Here is a tiny trained network, its code and every weight. The questions are about switching its units off for an input and a class, where a switched-off unit gives its printed mean instead of its output.

import numpy as np


def w(rows, s, z=0):
    codes = np.array(rows[::2]) - 128.0
    scale = np.full(codes.shape[1], s)
    scale[-1] = z or s
    return codes * scale


def f(y):
    return np.maximum(y, 0)


def log_softmax(a):
    a = a - a.max(-1, keepdims=True)
    return a - np.log(np.exp(a).sum(-1, keepdims=True))


def net(x, mask):
    res = np.array(x, float).reshape(1, 4) / 4 @ E
    y = f(res @ A[0][:, :-1].T + A[0][:, -1])
    res = res + np.where(mask, y, B[0][:, -1]) @ B[0][:, :-1]
    return log_softmax(res[-1] @ U[:, :-1].T + U[:, -1])


A, B = {}, {}
E = w([
[133,131,148],'x0',
[83,255,90],'x1',
[35,145,184],'x2',
[36,73,35],'x3',
],0.0096)
A[0] = w([
[195,84,81,180],'N0',
[42,201,146,15],'N1',
[77,98,200,189],'N2',
[83,251,124,132],'N3',
[148,51,111,132],'N4',
[198,89,95,241],'N5',
[200,98,131,43],'N6',
[74,68,177,3],'N7',
[139,158,72,168],'N8',
[66,167,54,172],'N9',
[111,78,196,187],'N10',
[143,29,61,160],'N11',
[161,170,92,83],'N12',
[194,202,100,23],'N13',
[134,125,175,188],'N14',
[88,95,177,112],'N15',
[90,161,21,192],'N16',
[128,22,90,114],'N17',
[86,151,184,229],'N18',
[118,223,202,74],'N19',
[186,140,112,134],'N20',
[150,146,193,224],'N21',
[153,165,77,173],'N22',
[168,175,59,185],'N23',
[210,75,94,156],'N24',
[52,96,81,191],'N25',
[136,113,172,154],'N26',
[168,113,219,186],'N27',
[103,86,169,90],'N28',
],0.013,0.0043)
B[0] = w([
[103,21,186,208],'N0',
[50,39,184,206],'N1',
[116,190,18,189],'N2',
[182,50,224,245],'N3',
[49,98,83,191],'N4',
[165,22,198,222],'N5',
[126,71,173,183],'N6',
[41,234,63,158],'N7',
[167,148,47,175],'N8',
[150,46,102,222],'N9',
[166,149,21,191],'N10',
[76,110,106,216],'N11',
[219,210,139,159],'N12',
[230,190,201,180],'N13',
[244,100,112,174],'N14',
[107,216,58,161],'N15',
[151,61,73,224],'N16',
[39,145,94,205],'N17',
[105,44,102,198],'N18',
[175,43,172,213],'N19',
[171,143,155,176],'N20',
[254,46,98,207],'N21',
[200,182,74,178],'N22',
[239,212,99,193],'N23',
[74,71,225,217],'N24',
[24,57,89,212],'N25',
[180,96,82,166],'N26',
[195,55,107,219],'N27',
[102,205,68,157],'N28',
],0.0064,0.011)
U = w([
[130,52,252,188],'0',
[171,95,83,248],'1',
[55,45,191,64],'2',
[53,142,105,2],'3',
[204,163,193,2],'4',
],0.013,0.0047)

Each question gives the input, the list of numbers given to net, and the class t.
The units are the neurons (one row each of A and B). Each row of codes is followed by its name. A weight is (code - 128) times the scale printed after its matrix; where a second scale follows, it is the last column's (A, B and U).
mask holds one flag per neuron, in row order. A switched-off neuron (its flag False) gives its mean, the last column of its row in B, instead of its output. The means were averaged over made-up inputs and are rounded, as every weight is.
A unit's drop is (log p(t) with every unit on - log p(t) with that unit switched off) / (log p(t) with every unit on - log p(t) with every unit switched off).
The circuit of an input: a set's keep is (log p(t) with only the set's units on - log p(t) with every unit switched off) / (log p(t) with every unit on - log p(t) with every unit switched off). Starting from the 12 units with the biggest drops (on a tie, the unit counted first), units are removed one at a time, each time the one whose removal leaves the highest keep (on an exact tie, the one counted first), for as long as the keep stays at least 0.8.
circuit, biggest first: the units of the circuit, biggest drop first
unit that matters most: the unit with the biggest drop
k most important neurons: the k neurons with the biggest drops, biggest first
drop of u: that unit's drop, to one decimal
input [2,0,6,-2], class 1: circuit, biggest first : (N2 N24)
input [-7,-6,-8,1], class 2: circuit, biggest first : (N17 N4 N11)
input [3,0,7,-8], class 1: unit that matters most : N2
input [4,7,1,-1], class 0: 2 most important neurons : (N3 N1)
input [-2,-8,2,0], class 1: 3 most important neurons : (N10 N1 N2)
input [0,0,8,-8], class 1: 3 most important neurons : (N2 N10 N24)
input [-2,0,8,8], class 3: 2 most important neurons : (N7 N2)
input [0,-1,5,2], class 3: drop of N2 : 0.0
input [1,-3,-7,2], class 2: drop of N17 : 0.2
input [-1,0,5,-8], class 1: drop of N19 : -0.1
